Below are the code and all the weights of a small trained network. Each question names an input and a class and asks about switching units off, where a switched-off unit gives its printed mean instead of its output.

import numpy as np


def w(rows, s, z=0):
    codes = np.array(rows[::2]) - 128.0
    scale = np.full(codes.shape[1], s)
    scale[-1] = z or s
    return codes * scale


def norm(h):
    return h / np.sqrt((h * h).mean(-1, keepdims=True) + 1e-5)


def f(y):
    return y / 2 * (1 + np.tanh(0.7978845608 * (y + 0.044715 * y**3)))


def log_softmax(a):
    a = a - a.max(-1, keepdims=True)
    return a - np.log(np.exp(a).sum(-1, keepdims=True))


def net(x, mask):
    res = np.array(x, float).reshape(1, 7) / 4 @ E
    u = 0
    for l in range(2):
        y = f(norm(res) @ A[l][:, :-1].T + A[l][:, -1])
        res = res + np.where(mask[u : u + 9], y, B[l][:, -1]) @ B[l][:, :-1]
        u += 9
    return log_softmax(norm(res)[-1] @ U[:, :-1].T + U[:, -1])


A, B = {}, {}
E = w([
[140,116,120,122,121],'x0',
[76,94,36,167,131],'x1',
[126,253,59,26,183],'x2',
[130,128,129,129,129],'x3',
[126,129,128,129,127],'x4',
[248,137,106,209,235],'x5',
[95,54,158,82,192],'x6',
],0.0041)
A[0] = w([
[88,18,146,46,255,42],'L0N1',
[185,220,65,204,7,7],'L0N2',
[91,54,8,143,154,35],'L0N3',
[86,55,166,73,240,8],'L0N4',
[106,187,90,81,151,27],'L0N5',
[105,72,10,146,92,87],'L0N6',
[107,188,97,56,191,5],'L0N7',
[220,129,229,46,103,35],'L0N8',
[162,131,105,195,224,25],'L0N9',
],0.0065,0.0019)
B[0] = w([
[172,246,147,193,40,250],'L0N1',
[143,232,180,197,74,234],'L0N2',
[81,161,170,150,183,199],'L0N3',
[155,192,158,181,63,195],'L0N4',
[148,114,79,117,139,175],'L0N5',
[131,136,205,96,174,201],'L0N6',
[126,128,27,125,134,208],'L0N7',
[53,157,142,162,216,187],'L0N8',
[172,114,172,74,155,229],'L0N9',
],0.014,0.0024)
A[1] = w([
[116,103,126,167,141,11],'L1N1',
[164,128,90,210,184,168],'L1N2',
[45,172,172,146,199,3],'L1N3',
[47,139,128,85,63,154],'L1N4',
[207,175,157,139,117,199],'L1N5',
[126,47,94,122,202,175],'L1N6',
[126,80,165,215,107,114],'L1N7',
[133,2,106,219,83,7],'L1N8',
[118,128,203,145,130,112],'L1N9',
],0.0096,0.0014)
B[1] = w([
[195,158,153,99,112,118],'L1N1',
[136,76,216,70,98,184],'L1N2',
[15,95,108,105,132,186],'L1N3',
[250,22,224,186,173,175],'L1N4',
[54,36,96,152,80,253],'L1N5',
[77,115,123,175,27,146],'L1N6',
[141,197,42,86,155,194],'L1N7',
[142,209,55,74,185,148],'L1N8',
[130,130,44,96,128,202],'L1N9',
],0.011,0.0056)
U = w([
[166,223,163,217,21,84],'0',
[204,196,13,39,179,86],'1',
[110,106,129,115,104,255],'2',
[211,1,223,109,136,68],'3',
[115,131,124,124,114,204],'4',
[26,152,181,113,199,44],'5',
],0.0078,0.0053)

Each question gives the input, the list of numbers given to net, and the class t.
The units are the neurons (one row each of A and B). Each row of codes is followed by its name. A weight is (code - 128) times the scale printed after its matrix; where a second scale follows, it is the last column's (A, B and U).
mask holds one flag per neuron, layer by layer. A switched-off neuron (its flag False) gives its mean, the last column of its row in B, instead of its output. The means were averaged over made-up inputs and are rounded, as every weight is.
A unit's drop is (log p(t) with every unit on - log p(t) with that unit switched off) / (log p(t) with every unit on - log p(t) with every unit switched off).
The circuit of an input: a set's keep is (log p(t) with only the set's units on - log p(t) with every unit switched off) / (log p(t) with every unit on - log p(t) with every unit switched off). Starting from the 12 units with the biggest drops (on a tie, the unit counted first), units are removed one at a time, each time the one whose removal leaves the highest keep (on an exact tie, the one counted first), for as long as the keep stays at least 0.8.
units of the circuit, in order: the units of the circuit, biggest drop first
k most important neurons: the k neurons with the biggest drops, biggest first
k most important neurons of layer l: the k neurons of layer l with the biggest drops, biggest first
input [2,6,-6,0,-3,-5,7], class 0: 4 most important neurons	L0N1, L0N4, L0N8, L1N4
input [6,6,6,6,-1,-7,-4], class 3: units of the circuit, in order	L1N4
input [-6,-5,-3,-8,8,4,-4], class 2: 2 most important neurons of layer 0	L0N1, L0N3
input [-5,-6,-5,2,2,4,6], class 0: 3 most important neurons	L0N1, L0N4, L0N3
input [8,5,3,5,-6,8,-7], class 3: units of the circuit, in order	L0N1, L1N2
input [0,6,-7,5,-1,7,-6], class 1: units of the circuit, in order	L0N1, L1N8
input [-3,-3,-7,-2,-3,6,4], class 1: units of the circuit, in order	L1N7, L1N8
input [0,-7,-4,6,3,-6,4], class 5: 4 most important neurons of layer 1	L1N3, L1N5, L1N2, L1N7
input [-2,4,8,8,1,-5,6], class 1: 3 most important neurons	L0N7, L0N2, L1N5
input [3,0,-1,7,2,-4,-3], class 3: units of the circuit, in order	L1N4, L0N1
input [-6,8,-8,-3,1,4,-4], class 1: 2 most important neurons of layer 1	L1N7, L1N8
input [-3,-4,6,2,-6,7,-2], class 3: units of the circuit, in order	L1N2, L1N7, L0N1
input [4,-4,-6,6,-4,-8,-5], class 3: units of the circuit, in order	L1N4, L0N1
input [6,7,1,-8,4,-7,5], class 3: 2 most important neurons	L1N4, L0N8
input [-4,8,0,1,-7,-1,-3], class 5: most important neuron of layer 0	L0N3
input [-3,5,-3,-3,-3,6,3], class 3: 2 most important neurons	L0N9, L0N8
input [-4,-4,6,5,-6,-4,-4], class 1: 2 most important neurons of layer 0	L0N1, L0N7
input [-6,-7,4,-8,-1,5,-2], class 5: 2 most important neurons	L0N8, L1N4
input [-8,1,3,-5,7,-8,-7], class 3: 2 most important neurons	L1N4, L0N1
input [-3,5,-1,3,5,-7,-1], class 3: units of the circuit, in order	L1N4
input [-5,-5,4,4,7,4,4], class 2: 3 most important neurons of layer 1	L1N4, L1N5, L1N7
input [-3,-8,0,2,5,1,0], class 5: 2 most important neurons	L0N8, L1N5
input [4,1,-8,8,-3,7,-1], class 1: 2 most important neurons	L1N8, L1N7
